Here is a tiny trained network, its code and every weight. The questions are about switching its units off for an input and a class, where a switched-off unit gives its printed mean instead of its output.

import numpy as np


def w(rows, s, z=0):
    codes = np.array(rows[::2]) - 128.0
    scale = np.full(codes.shape[1], s)
    scale[-1] = z or s
    return codes * scale


def f(y):
    return y / 2 * (1 + np.tanh(0.7978845608 * (y + 0.044715 * y**3)))


def log_softmax(a):
    a = a - a.max(-1, keepdims=True)
    return a - np.log(np.exp(a).sum(-1, keepdims=True))


def net(x, mask):
    res = np.array(x, float).reshape(1, 8) / 4 @ E
    y = f(res @ A[0][:, :-1].T + A[0][:, -1])
    res = res + np.where(mask, y, B[0][:, -1]) @ B[0][:, :-1]
    return log_softmax(res[-1] @ U[:, :-1].T + U[:, -1])


A, B = {}, {}
E = w([
[30,40,87,160,144],'x0',
[128,127,128,127,126],'x1',
[76,168,165,155,2],'x2',
[129,129,129,128,129],'x3',
[55,131,202,38,158],'x4',
[162,59,224,182,141],'x5',
[126,125,130,127,129],'x6',
[120,132,128,135,132],'x7',
],0.01)
A[0] = w([
[160,58,161,134,98,80],'N1',
[150,135,105,183,128,80],'N2',
[169,123,70,191,118,15],'N3',
[195,173,144,93,121,1],'N4',
[100,135,146,190,26,41],'N5',
[172,41,190,137,104,73],'N6',
[85,60,93,133,160,57],'N7',
[138,83,183,153,141,78],'N8',
[190,186,154,126,163,57],'N9',
[95,159,68,120,108,105],'N10',
[144,96,211,148,109,87],'N11',
[85,75,107,148,148,72],'N12',
[173,121,81,203,150,98],'N13',
[83,131,170,80,149,37],'N14',
[93,144,180,96,160,30],'N15',
[92,100,190,30,181,86],'N16',
[12,59,50,212,119,107],'N17',
[96,178,181,83,164,77],'N18',
[113,141,76,65,114,106],'N19',
[214,192,118,179,108,79],'N20',
[120,131,67,58,113,87],'N21',
[174,81,90,94,223,31],'N22',
[163,141,77,167,238,36],'N23',
],0.011,0.0055)
B[0] = w([
[153,188,73,120,148,159],'N1',
[113,105,81,131,116,151],'N2',
[111,64,50,199,78,168],'N3',
[174,117,177,80,107,159],'N4',
[23,192,159,103,99,195],'N5',
[144,215,71,153,173,186],'N6',
[181,137,169,73,130,177],'N7',
[175,200,87,191,167,167],'N8',
[147,123,137,41,107,172],'N9',
[158,185,151,195,202,165],'N10',
[154,155,102,144,193,180],'N11',
[188,139,140,47,108,166],'N12',
[103,67,69,141,85,189],'N13',
[137,81,77,162,63,158],'N14',
[135,109,56,129,107,152],'N15',
[102,83,29,153,69,212],'N16',
[201,118,146,47,126,249],'N17',
[144,51,62,130,85,171],'N18',
[190,147,103,214,192,163],'N19',
[149,59,128,99,119,193],'N20',
[177,163,117,167,202,161],'N21',
[2,240,205,127,79,209],'N22',
[40,179,148,122,87,198],'N23',
],0.0085,0.011)
U = w([
[105,113,173,178,132,250],'0',
[97,62,64,198,55,94],'1',
[1,219,203,150,71,92],'2',
[201,123,179,49,103,91],'3',
[157,188,108,247,228,89],'4',
],0.0075,0.018)

Each question gives the input, the list of numbers given to net, and the class t.
The units are the neurons (one row each of A and B). Each row of codes is followed by its name. A weight is (code - 128) times the scale printed after its matrix; where a second scale follows, it is the last column's (A, B and U).
mask holds one flag per neuron, in row order. A switched-off neuron (its flag False) gives its mean, the last column of its row in B, instead of its output. The means were averaged over made-up inputs and are rounded, as every weight is.
A unit's drop is (log p(t) with every unit on - log p(t) with that unit switched off) / (log p(t) with every unit on - log p(t) with every unit switched off).
The circuit of an input: a set's keep is (log p(t) with only the set's units on - log p(t) with every unit switched off) / (log p(t) with every unit on - log p(t) with every unit switched off). Starting from the 12 units with the biggest drops (on a tie, the unit counted first), units are removed one at a time, each time the one whose removal leaves the highest keep (on an exact tie, the one counted first), for as long as the keep stays at least 0.8.
units of the circuit, in order: the units of the circuit, biggest drop first
most important unit: the unit with the biggest drop
k most important neurons: the k neurons with the biggest drops, biggest first
drop when u is switched off: that unit's drop, to one decimal
input [6,3,-4,3,7,-5,-4,5], class 1: 4 most important neurons	N16, N14, N18, N15
input [-1,6,-6,5,-1,2,-1,5], class 2: units of the circuit, in order	N22, N23
input [2,-5,6,-2,-4,-8,6,0], class 4: units of the circuit, in order	N10, N19
input [6,5,-5,-4,-4,5,3,-8], class 3: units of the circuit, in order	N17, N12
input [-6,1,4,1,-6,-8,2,-5], class 4: units of the circuit, in order	N10
input [-5,6,6,-6,0,-7,-4,8], class 4: units of the circuit, in order	N19, N10
input [-7,2,-7,6,8,1,1,-3], class 1: units of the circuit, in order	N16, N18
input [-1,7,6,5,6,8,6,-1], class 4: units of the circuit, in order	N11, N6, N8
input [0,-1,-7,6,0,-7,6,-5], class 2: 2 most important neurons	N22, N23
input [5,4,1,7,-3,8,-1,-5], class 4: units of the circuit, in order	N6, N8
input [1,3,-2,3,8,-7,-2,-2], class 1: 2 most important neurons	N16, N18
input [-5,8,-3,4,-8,7,6,-4], class 1: 3 most important neurons	N13, N3, N20
input [-4,7,-3,3,-4,7,-5,-6], class 4: 2 most important neurons	N6, N8
input [-5,-5,4,-2,5,2,5,-7], class 1: most important unit	N18
input [-5,-6,0,3,-6,4,-8,1], class 1: drop when N3 is switched off	0.3
input [-3,2,3,-3,7,5,5,6], class 1: drop when N19 is switched off	0.0
input [8,5,-5,2,-5,-1,4,8], class 3: drop when N12 is switched off	0.2
input [-1,5,-8,-5,4,6,-6,-8], class 2: drop when N22 is switched off	0.8
